Here is a tiny trained network, its code and every weight. The questions are about switching its units off for an input and a class, where a switched-off unit gives its printed mean instead of its output.

import numpy as np


def w(rows, s, z=0):
    codes = np.array(rows[::2]) - 128.0
    scale = np.full(codes.shape[1], s)
    scale[-1] = z or s
    return codes * scale


def norm(h):
    return h / np.sqrt((h * h).mean(-1, keepdims=True) + 1e-5)


def f(y):
    return np.maximum(y, 0)


def log_softmax(a):
    a = a - a.max(-1, keepdims=True)
    return a - np.log(np.exp(a).sum(-1, keepdims=True))


def net(x, mask):
    res = np.array(x, float).reshape(1, 7) / 4 @ E
    u = 0
    for l in range(3):
        y = f(norm(res) @ A[l][:, :-1].T + A[l][:, -1])
        res = res + np.where(mask[u : u + 7], y, B[l][:, -1]) @ B[l][:, :-1]
        u += 7
    return log_softmax(norm(res)[-1] @ U[:, :-1].T + U[:, -1])


A, B = {}, {}
E = w([
[121,65,119,19,149,47,67,99],'x0',
[151,150,157,30,122,139,239,155],'x1',
[70,201,155,136,76,96,136,49],'x2',
[128,127,132,132,132,129,130,132],'x3',
[74,99,23,149,160,75,204,123],'x4',
[138,34,72,91,75,248,143,2],'x5',
[60,94,174,129,188,163,140,133],'x6',
],0.00071)
A[0] = w([
[175,78,76,111,176,164,99,219,2],'0.n1',
[120,153,165,165,134,118,158,139,31],'0.n2',
[137,139,137,182,105,192,187,95,172],'0.n3',
[183,166,50,127,89,145,115,110,111],'0.n4',
[119,104,63,222,161,116,6,119,43],'0.n5',
[228,185,46,119,58,81,105,137,228],'0.n6',
[102,113,156,101,136,40,138,68,52],'0.n7',
],0.0024,0.00056)
B[0] = w([
[220,136,75,161,124,110,90,140,201],'0.n1',
[123,79,58,86,115,117,50,149,161],'0.n2',
[109,93,75,106,81,123,66,181,224],'0.n3',
[66,90,162,112,128,141,139,123,182],'0.n4',
[121,83,218,184,106,64,226,87,248],'0.n5',
[29,90,180,138,250,203,137,128,243],'0.n6',
[142,141,67,136,74,157,84,171,197],'0.n7',
],0.0024,0.0015)
A[1] = w([
[120,170,100,171,108,169,152,173,2],'1.n1',
[90,114,148,123,158,87,97,177,147],'1.n2',
[232,144,146,50,168,153,240,151,166],'1.n3',
[5,241,151,114,57,102,128,35,165],'1.n4',
[122,218,129,192,137,167,168,169,135],'1.n5',
[171,163,119,98,68,120,178,138,149],'1.n6',
[85,183,116,41,80,124,196,153,159],'1.n7',
],0.0025,0.00086)
B[1] = w([
[105,130,132,152,67,130,113,141,149],'1.n1',
[92,117,145,100,98,194,150,97,213],'1.n2',
[107,78,173,252,146,71,89,58,206],'1.n3',
[242,33,97,147,210,136,111,203,250],'1.n4',
[101,100,89,113,64,192,107,143,184],'1.n5',
[96,100,126,182,107,90,80,149,153],'1.n6',
[120,83,175,231,140,100,112,70,202],'1.n7',
],0.0026,0.0019)
A[2] = w([
[85,88,5,172,147,97,199,143,163],'2.n1',
[101,244,142,122,164,73,134,208,35],'2.n2',
[159,161,176,160,84,174,21,96,115],'2.n3',
[105,81,139,5,174,5,60,87,230],'2.n4',
[87,161,168,178,165,32,97,249,172],'2.n5',
[33,78,123,133,209,143,153,132,158],'2.n6',
[199,95,220,120,114,178,114,155,254],'2.n7',
],0.0025,0.00073)
B[2] = w([
[174,220,184,33,106,57,100,143,242],'2.n1',
[83,25,33,41,105,186,172,41,145],'2.n2',
[121,167,141,66,130,17,254,129,196],'2.n3',
[114,191,112,231,42,201,171,210,229],'2.n4',
[164,53,86,86,102,183,131,15,251],'2.n5',
[106,191,177,107,185,167,121,145,248],'2.n6',
[95,205,73,93,175,80,100,145,244],'2.n7',
],0.0027,0.0024)
U = w([
[99,62,198,254,128,62,150,40,173],'0',
[102,42,52,30,83,212,142,30,115],'1',
[96,177,90,186,8,178,112,233,135],'2',
[139,222,150,42,151,40,162,136,118],'3',
[232,75,77,143,193,103,55,166,45],'4',
[108,134,154,121,160,128,120,135,249],'5',
[60,160,173,119,216,202,119,140,22],'6',
],0.0064,0.0018)

Each question gives the input, the list of numbers given to net, and the class t.
The units are the neurons (one row each of A and B). Each row of codes is followed by its name. A weight is (code - 128) times the scale printed after its matrix; where a second scale follows, it is the last column's (A, B and U).
mask holds one flag per neuron, layer by layer. A switched-off neuron (its flag False) gives its mean, the last column of its row in B, instead of its output. The means were averaged over made-up inputs and are rounded, as every weight is.
A unit's drop is (log p(t) with every unit on - log p(t) with that unit switched off) / (log p(t) with every unit on - log p(t) with every unit switched off).
The circuit of an input: a set's keep is (log p(t) with only the set's units on - log p(t) with every unit switched off) / (log p(t) with every unit on - log p(t) with every unit switched off). Starting from the 12 units with the biggest drops (on a tie, the unit counted first), units are removed one at a time, each time the one whose removal leaves the highest keep (on an exact tie, the one counted first), for as long as the keep stays at least 0.8.
units of the circuit, in order: the units of the circuit, biggest drop first
unit that matters most: the unit with the biggest drop
top k neurons: the k neurons with the biggest drops, biggest first
top k neurons in layer l: the k neurons of layer l with the biggest drops, biggest first
input [4,-3,-5,-4,8,-2,7], class 3: unit that matters most => 2.n1
input [-2,-3,8,4,7,4,0], class 4: top 2 neurons => [1.n4; 2.n3]
input [3,0,7,-5,-3,-6,5], class 4: units of the circuit, in order => [1.n4; 2.n5]
input [6,6,3,-1,7,-8,3], class 1: units of the circuit, in order => [2.n5; 2.n2]
input [-3,6,1,5,-5,-6,1], class 0: top 3 neurons => [1.n3; 1.n7; 2.n1]
input [6,3,2,-3,-8,4,3], class 3: top 3 neurons => [2.n3; 2.n7; 0.n3]
input [-8,7,0,-3,7,-8,-5], class 1: units of the circuit, in order => [2.n5; 2.n2]
input [5,3,-3,-6,5,-8,-3], class 1: top 2 neurons => [2.n5; 2.n2]
input [3,-2,-8,-5,-7,7,4], class 4: top 2 neurons in layer 1 => [1.n2; 1.n5]
input [1,2,-7,-2,3,-7,3], class 1: units of the circuit, in order => [2.n5; 1.n4]
input [8,-6,5,-7,-5,-6,-3], class 2: top 2 neurons => [2.n4; 1.n3]
input [2,-4,-6,3,-8,-8,-5], class 1: top 3 neurons in layer 2 => [2.n5; 2.n2; 2.n1]
input [-6,5,-3,-2,-7,-3,0], class 3: units of the circuit, in order => [2.n4; 2.n7]
input [-5,5,-6,7,-8,0,0], class 3: top 2 neurons => [2.n3; 1.n4]
input [1,-1,-1,-2,8,7,-1], class 3: top 4 neurons => [2.n1; 2.n5; 1.n2; 1.n5]
input [2,-5,-7,-7,3,-5,-8], class 6: top 3 neurons in layer 0 => [0.n6; 0.n4; 0.n7]
input [4,-1,-1,-5,7,2,-8], class 6: top 2 neurons in layer 2 => [2.n6; 2.n3]
input [-8,3,2,-8,5,-4,4], class 2: units of the circuit, in order => [1.n5; 0.n6]
input [-6,-8,-8,-4,-2,4,-4], class 0: units of the circuit, in order => [0.n5]
input [-2,-6,7,-3,2,0,-1], class 4: units of the circuit, in order => [1.n4]
input [6,-5,8,-7,-6,3,8], class 4: top 2 neurons in layer 1 => [1.n4; 1.n2]
input [1,-6,-1,0,-6,-7,-1], class 1: units of the circuit, in order => [2.n5; 2.n2; 1.n4]
input [8,3,-3,2,4,-6,-6], class 2: top 2 neurons => [2.n4; 1.n2]
input [-1,1,5,-5,-2,-3,-3], class 4: top 2 neurons => [1.n4; 2.n4]
input [8,1,-7,6,-5,7,1], class 2: units of the circuit, in order => [2.n4; 2.n5; 1.n4; 0.n6]
input [6,7,2,3,-1,3,-4], class 0: units of the circuit, in order => [1.n3; 1.n7]
input [6,8,0,7,4,-1,-6], class 0: units of the circuit, in order => [1.n3; 1.n7]
input [-3,0,-4,5,8,3,-7], class 3: units of the circuit, in order => [2.n1]
